Below is a small trained network, with its code and all its weights. Each question gives an input and a class and asks what happens when units are switched off, that is, made to give their printed mean instead of their output.

import numpy as np


def w(rows, s, z=0):
    codes = np.array(rows[::2]) - 128.0
    scale = np.full(codes.shape[1], s)
    scale[-1] = z or s
    return codes * scale


def f(y):
    return y / 2 * (1 + np.tanh(0.7978845608 * (y + 0.044715 * y**3)))


def log_softmax(a):
    a = a - a.max(-1, keepdims=True)
    return a - np.log(np.exp(a).sum(-1, keepdims=True))


def net(x, mask):
    res = np.array(x, float).reshape(1, 5) / 4 @ E
    y = f(res @ A[0][:, :-1].T + A[0][:, -1])
    res = res + np.where(mask, y, B[0][:, -1]) @ B[0][:, :-1]
    return log_softmax(res[-1] @ U[:, :-1].T + U[:, -1])


A, B = {}, {}
E = w([
[124,121,129,129,126,126,122,127,136,131],'x0',
[102,41,188,27,172,130,196,48,124,52],'x1',
[28,56,104,221,138,34,171,150,3,142],'x2',
[153,91,42,202,80,203,197,22,160,140],'x3',
[212,122,195,200,49,44,112,108,154,14],'x4',
],0.0071)
A[0] = w([
[150,217,61,217,72,141,90,196,136,172,80],'neuron 1',
[194,128,187,182,63,50,121,94,138,54,106],'neuron 2',
[30,141,77,72,219,199,152,149,119,220,148],'neuron 3',
[182,182,186,63,129,194,109,62,185,115,7],'neuron 4',
[129,134,222,64,193,90,50,190,91,97,62],'neuron 5',
[175,162,105,77,132,182,84,142,204,105,104],'neuron 6',
[175,140,174,160,62,81,98,110,181,48,111],'neuron 7',
[198,181,138,80,91,174,95,107,209,132,95],'neuron 8',
[199,105,174,171,89,75,101,124,140,65,108],'neuron 9',
[98,157,103,62,190,221,123,134,136,211,89],'neuron 10',
[122,192,84,190,63,142,73,182,129,162,79],'neuron 11',
[11,46,94,244,119,3,174,146,20,152,101],'neuron 12',
[190,225,139,83,87,170,121,135,206,151,131],'neuron 13',
[174,99,69,216,54,219,145,49,111,167,12],'neuron 14',
[179,197,71,203,91,147,87,191,140,191,140],'neuron 15',
[127,173,223,71,174,59,68,226,92,151,48],'neuron 16',
[154,56,74,158,113,176,224,35,166,112,55],'neuron 17',
[139,235,99,211,116,104,99,150,154,169,73],'neuron 18',
[198,136,183,165,60,87,141,127,126,71,135],'neuron 19',
[111,28,146,63,161,129,176,44,138,68,79],'neuron 20',
[106,81,199,37,177,132,233,77,131,41,81],'neuron 21',
],0.0059,0.0016)
B[0] = w([
[53,189,236,70,145,147,106,90,106,99,209],'neuron 1',
[145,124,59,68,31,155,83,109,52,162,193],'neuron 2',
[147,49,34,47,2,150,61,72,48,183,243],'neuron 3',
[143,90,176,153,191,58,208,91,143,160,197],'neuron 4',
[127,206,19,232,177,190,88,243,239,56,201],'neuron 5',
[205,49,157,183,177,48,211,71,164,167,194],'neuron 6',
[141,100,43,98,53,134,118,93,51,198,187],'neuron 7',
[207,76,162,187,188,16,223,117,174,176,203],'neuron 8',
[126,99,70,82,44,150,73,97,56,184,178],'neuron 9',
[191,70,44,50,35,122,85,101,48,203,215],'neuron 10',
[66,182,227,92,143,137,111,85,117,107,187],'neuron 11',
[254,42,198,192,215,4,244,62,175,191,254],'neuron 12',
[152,73,166,138,201,96,209,98,163,165,209],'neuron 13',
[113,209,14,209,186,195,112,246,237,23,198],'neuron 14',
[63,189,235,78,150,124,104,106,114,101,209],'neuron 15',
[161,165,9,219,162,168,146,241,208,66,216],'neuron 16',
[91,185,62,190,179,189,79,224,235,21,202],'neuron 17',
[54,191,204,84,159,137,76,71,105,111,184],'neuron 18',
[142,91,36,45,24,136,68,111,52,187,178],'neuron 19',
[57,215,231,85,160,164,78,108,95,66,195],'neuron 20',
[26,194,243,74,143,164,94,111,106,100,208],'neuron 21',
],0.0054,0.0085)
U = w([
[198,78,177,158,174,73,206,93,135,176,189],'0',
[139,102,52,77,49,148,84,102,61,182,183],'1',
[30,188,246,95,147,153,97,105,107,110,3],'2',
[122,174,40,189,160,169,114,196,181,80,133],'3',
],0.012,0.00055)

Each question gives the input, the list of numbers given to net, and the class t.
The units are the neurons (one row each of A and B). Each row of codes is followed by its name. A weight is (code - 128) times the scale printed after its matrix; where a second scale follows, it is the last column's (A, B and U).
mask holds one flag per neuron, in row order. A switched-off neuron (its flag False) gives its mean, the last column of its row in B, instead of its output. The means were averaged over made-up inputs and are rounded, as every weight is.
A unit's drop is (log p(t) with every unit on - log p(t) with that unit switched off) / (log p(t) with every unit on - log p(t) with every unit switched off).
The circuit of an input: a set's keep is (log p(t) with only the set's units on - log p(t) with every unit switched off) / (log p(t) with every unit on - log p(t) with every unit switched off). Starting from the 12 units with the biggest drops (on a tie, the unit counted first), units are removed one at a time, each time the one whose removal leaves the highest keep (on an exact tie, the one counted first), for as long as the keep stays at least 0.8.
units of the circuit, in order: the units of the circuit, biggest drop first
unit that matters most: the unit with the biggest drop
top k neurons: the k neurons with the biggest drops, biggest first
drop when u is switched off: that unit's drop, to one decimal
input [0,1,-3,-4,-3], class 3: units of the circuit, in order -> (neuron 5; neuron 16)
input [6,-8,-6,-3,-8], class 1: unit that matters most -> neuron 10
input [1,7,-5,8,3], class 3: top 2 neurons -> (neuron 17; neuron 14)
input [-8,-4,4,0,-2], class 0: top 3 neurons -> (neuron 12; neuron 21; neuron 20)
input [4,6,6,1,-7], class 1: top 2 neurons -> (neuron 3; neuron 8)
input [8,0,-2,-8,7], class 3: top 3 neurons -> (neuron 5; neuron 16; neuron 3)
input [6,-1,7,-7,-1], class 0: top 3 neurons -> (neuron 12; neuron 14; neuron 17)
input [7,3,-7,-8,0], class 3: top 2 neurons -> (neuron 5; neuron 16)
input [-5,5,-4,1,-6], class 1: top 2 neurons -> (neuron 10; neuron 3)
input [0,5,6,-5,8], class 1: top 3 neurons -> (neuron 2; neuron 19; neuron 9)
input [8,7,0,-3,5], class 2: top 4 neurons -> (neuron 21; neuron 20; neuron 3; neuron 10)
input [6,6,-2,8,-1], class 3: top 2 neurons -> (neuron 17; neuron 14)
input [5,8,-1,7,7], class 2: top 3 neurons -> (neuron 20; neuron 21; neuron 3)
input [-7,6,6,-8,-6], class 3: units of the circuit, in order -> (neuron 5)
input [7,-8,0,4,7], class 2: top 2 neurons -> (neuron 1; neuron 15)
input [-2,0,1,6,4], class 3: top 3 neurons -> (neuron 14; neuron 17; neuron 3)
input [-5,5,-5,8,4], class 3: drop when neuron 17 is switched off -> 0.9
input [7,-3,4,1,-1], class 0: drop when neuron 12 is switched off -> 1.2
input [-2,4,0,3,-3], class 2: drop when neuron 20 is switched off -> 0.3
input [-2,6,-2,8,6], class 3: unit that matters most -> neuron 17
